Below are the code and all the weights of a small trained network. Each question names an input and a class and asks about switching units off, where a switched-off unit gives its printed mean instead of its output.

import numpy as np


def w(rows, s, z=0):
    codes = np.array(rows[::2]) - 128.0
    scale = np.full(codes.shape[1], s)
    scale[-1] = z or s
    return codes * scale


def norm(h):
    return h / np.sqrt((h * h).mean(-1, keepdims=True) + 1e-5)


def f(y):
    return np.maximum(y, 0)


def log_softmax(a):
    a = a - a.max(-1, keepdims=True)
    return a - np.log(np.exp(a).sum(-1, keepdims=True))


def net(x, mask):
    res = np.array(x, float).reshape(1, 8) / 4 @ E
    u = 0
    for l in range(4):
        y = f(norm(res) @ A[l][:, :-1].T + A[l][:, -1])
        res = res + np.where(mask[u : u + 6], y, B[l][:, -1]) @ B[l][:, :-1]
        u += 6
    return log_softmax(norm(res)[-1] @ U[:, :-1].T + U[:, -1])


A, B = {}, {}
E = w([
[128,127,129,127,127,129,126],'x0',
[127,129,129,128,129,128,129],'x1',
[129,128,127,127,127,129,127],'x2',
[97,81,43,115,197,62,111],'x3',
[130,129,128,127,128,127,132],'x4',
[187,86,191,118,212,152,79],'x5',
[125,128,130,127,130,130,126],'x6',
[134,91,129,1,83,103,74],'x7',
],0.0052)
A[0] = w([
[191,66,249,133,197,236,67,85],'L0N1',
[166,148,202,234,103,171,179,73],'L0N2',
[155,101,171,172,158,189,131,1],'L0N3',
[85,96,60,116,200,87,123,149],'L0N4',
[39,77,11,129,162,88,152,109],'L0N5',
[199,75,170,136,254,64,84,55],'L0N6',
],0.0034,0.0028)
B[0] = w([
[182,199,136,142,144,3,164,251],'L0N1',
[95,208,73,90,161,142,124,212],'L0N2',
[118,198,162,125,164,125,164,150],'L0N3',
[126,109,58,169,132,86,132,231],'L0N4',
[233,172,180,148,121,69,147,244],'L0N5',
[57,109,97,146,120,252,123,211],'L0N6',
],0.0047,0.0029)
A[1] = w([
[77,124,82,238,189,208,161,80],'L1N1',
[92,143,190,219,119,197,207,105],'L1N2',
[119,41,97,73,125,66,121,113],'L1N3',
[162,119,163,34,38,156,70,140],'L1N4',
[150,101,253,100,166,192,114,6],'L1N5',
[173,83,217,87,152,106,59,54],'L1N6',
],0.0045,0.0021)
B[1] = w([
[161,54,173,155,56,82,131,221],'L1N1',
[105,176,56,15,146,144,4,219],'L1N2',
[116,237,133,107,125,172,80,227],'L1N3',
[119,25,165,230,149,73,225,252],'L1N4',
[181,182,84,121,107,2,136,169],'L1N5',
[217,116,40,100,70,173,152,193],'L1N6',
],0.0044,0.0033)
A[2] = w([
[53,52,173,152,74,150,202,6],'L2N1',
[65,91,200,103,42,162,157,8],'L2N2',
[117,5,115,141,253,147,88,80],'L2N3',
[161,149,168,168,229,164,105,80],'L2N4',
[111,186,137,118,48,105,182,147],'L2N5',
[141,84,127,36,183,189,60,39],'L2N6',
],0.0052,0.0021)
B[2] = w([
[3,132,230,6,170,202,223,168],'L2N1',
[45,94,183,111,242,142,241,176],'L2N2',
[115,14,126,165,69,238,95,194],'L2N3',
[59,102,220,97,180,122,93,191],'L2N4',
[115,30,128,107,170,201,97,252],'L2N5',
[146,234,3,90,74,232,238,169],'L2N6',
],0.0046,0.0039)
A[3] = w([
[75,109,89,137,101,2,157,147],'L3N1',
[89,98,67,10,129,101,37,1],'L3N2',
[139,129,79,94,152,176,101,7],'L3N3',
[183,113,123,35,64,24,101,37],'L3N4',
[120,179,112,254,125,83,181,79],'L3N5',
[38,184,105,157,60,218,123,7],'L3N6',
],0.0052,0.0019)
B[3] = w([
[70,199,202,169,199,84,193,254],'L3N1',
[43,254,155,150,93,154,41,232],'L3N2',
[123,158,64,109,78,175,157,167],'L3N3',
[128,93,168,210,12,85,65,230],'L3N4',
[204,98,69,28,144,140,204,214],'L3N5',
[203,66,38,39,107,171,40,204],'L3N6',
],0.0044,0.0031)
U = w([
[138,149,29,68,96,228,75,254],'0',
[49,76,199,64,102,174,215,125],'1',
[157,226,204,121,227,146,98,103],'2',
[220,95,184,113,43,70,123,117],'3',
[137,140,51,166,188,53,242,85],'4',
[37,201,126,135,74,36,84,99],'5',
[125,4,129,212,196,175,93,63],'6',
],0.013,0.0023)

Each question gives the input, the list of numbers given to net, and the class t.
The units are the neurons (one row each of A and B). Each row of codes is followed by its name. A weight is (code - 128) times the scale printed after its matrix; where a second scale follows, it is the last column's (A, B and U).
mask holds one flag per neuron, layer by layer. A switched-off neuron (its flag False) gives its mean, the last column of its row in B, instead of its output. The means were averaged over made-up inputs and are rounded, as every weight is.
A unit's drop is (log p(t) with every unit on - log p(t) with that unit switched off) / (log p(t) with every unit on - log p(t) with every unit switched off).
The circuit of an input: a set's keep is (log p(t) with only the set's units on - log p(t) with every unit switched off) / (log p(t) with every unit on - log p(t) with every unit switched off). Starting from the 12 units with the biggest drops (on a tie, the unit counted first), units are removed one at a time, each time the one whose removal leaves the highest keep (on an exact tie, the one counted first), for as long as the keep stays at least 0.8.
units of the circuit, in order: the units of the circuit, biggest drop first
unit that matters most: the unit with the biggest drop
k most important neurons: the k neurons with the biggest drops, biggest first
k most important neurons of layer l: the k neurons of layer l with the biggest drops, biggest first
drop when u is switched off: that unit's drop, to one decimal
input [5,5,-2,-6,4,0,-8,-7], class 0: units of the circuit, in order => L3N6, L1N2
input [1,-4,7,-8,-7,-1,7,-8], class 0: 2 most important neurons => L3N6, L1N2
input [5,6,1,-1,1,2,-2,8], class 3: units of the circuit, in order => L1N4, L3N4
input [1,2,4,-8,0,3,3,2], class 3: unit that matters most => L1N5
input [-1,-4,5,0,-1,-3,-3,-3], class 0: 2 most important neurons => L1N4, L0N1
input [-8,-2,7,4,4,3,2,1], class 0: 2 most important neurons => L1N4, L2N6
input [-2,7,7,-8,-1,-7,1,-8], class 0: 2 most important neurons => L1N2, L3N6
input [1,2,-8,0,-3,-6,2,3], class 1: 2 most important neurons => L0N1, L1N2
input [-2,-3,-5,-6,-3,3,-1,1], class 3: 2 most important neurons of layer 2 => L2N2, L2N1
input [-3,-3,4,0,-2,-5,-3,-1], class 0: 2 most important neurons => L0N1, L1N4
input [-5,-4,4,-1,7,0,0,8], class 1: 4 most important neurons => L1N4, L0N1, L0N5, L1N2
input [2,2,-2,5,8,1,5,-5], class 6: 2 most important neurons => L2N3, L0N1
input [0,-2,0,2,-6,-1,-4,6], class 5: 2 most important neurons => L1N4, L3N2
input [2,3,-6,-1,1,-4,-7,-7], class 0: 2 most important neurons of layer 1 => L1N2, L1N4
input [3,4,-7,-2,-4,1,6,3], class 3: unit that matters most => L1N6
input [2,7,8,4,-8,0,7,2], class 5: 4 most important neurons => L0N5, L0N4, L1N2, L2N5
input [-4,6,-7,8,6,-1,0,1], class 5: 2 most important neurons of layer 1 => L1N4, L1N3
input [-5,4,-2,-5,7,-5,-6,5], class 1: drop when L3N5 is switched off => 0.0
input [-6,1,-5,-3,1,-2,0,7], class 1: drop when L1N4 is switched off => 0.6
input [3,1,-7,-1,-3,-3,5,7], class 1: drop when L1N4 is switched off => 1.5
input [-4,1,-1,2,-5,-5,-7,7], class 5: most important neuron => L3N2
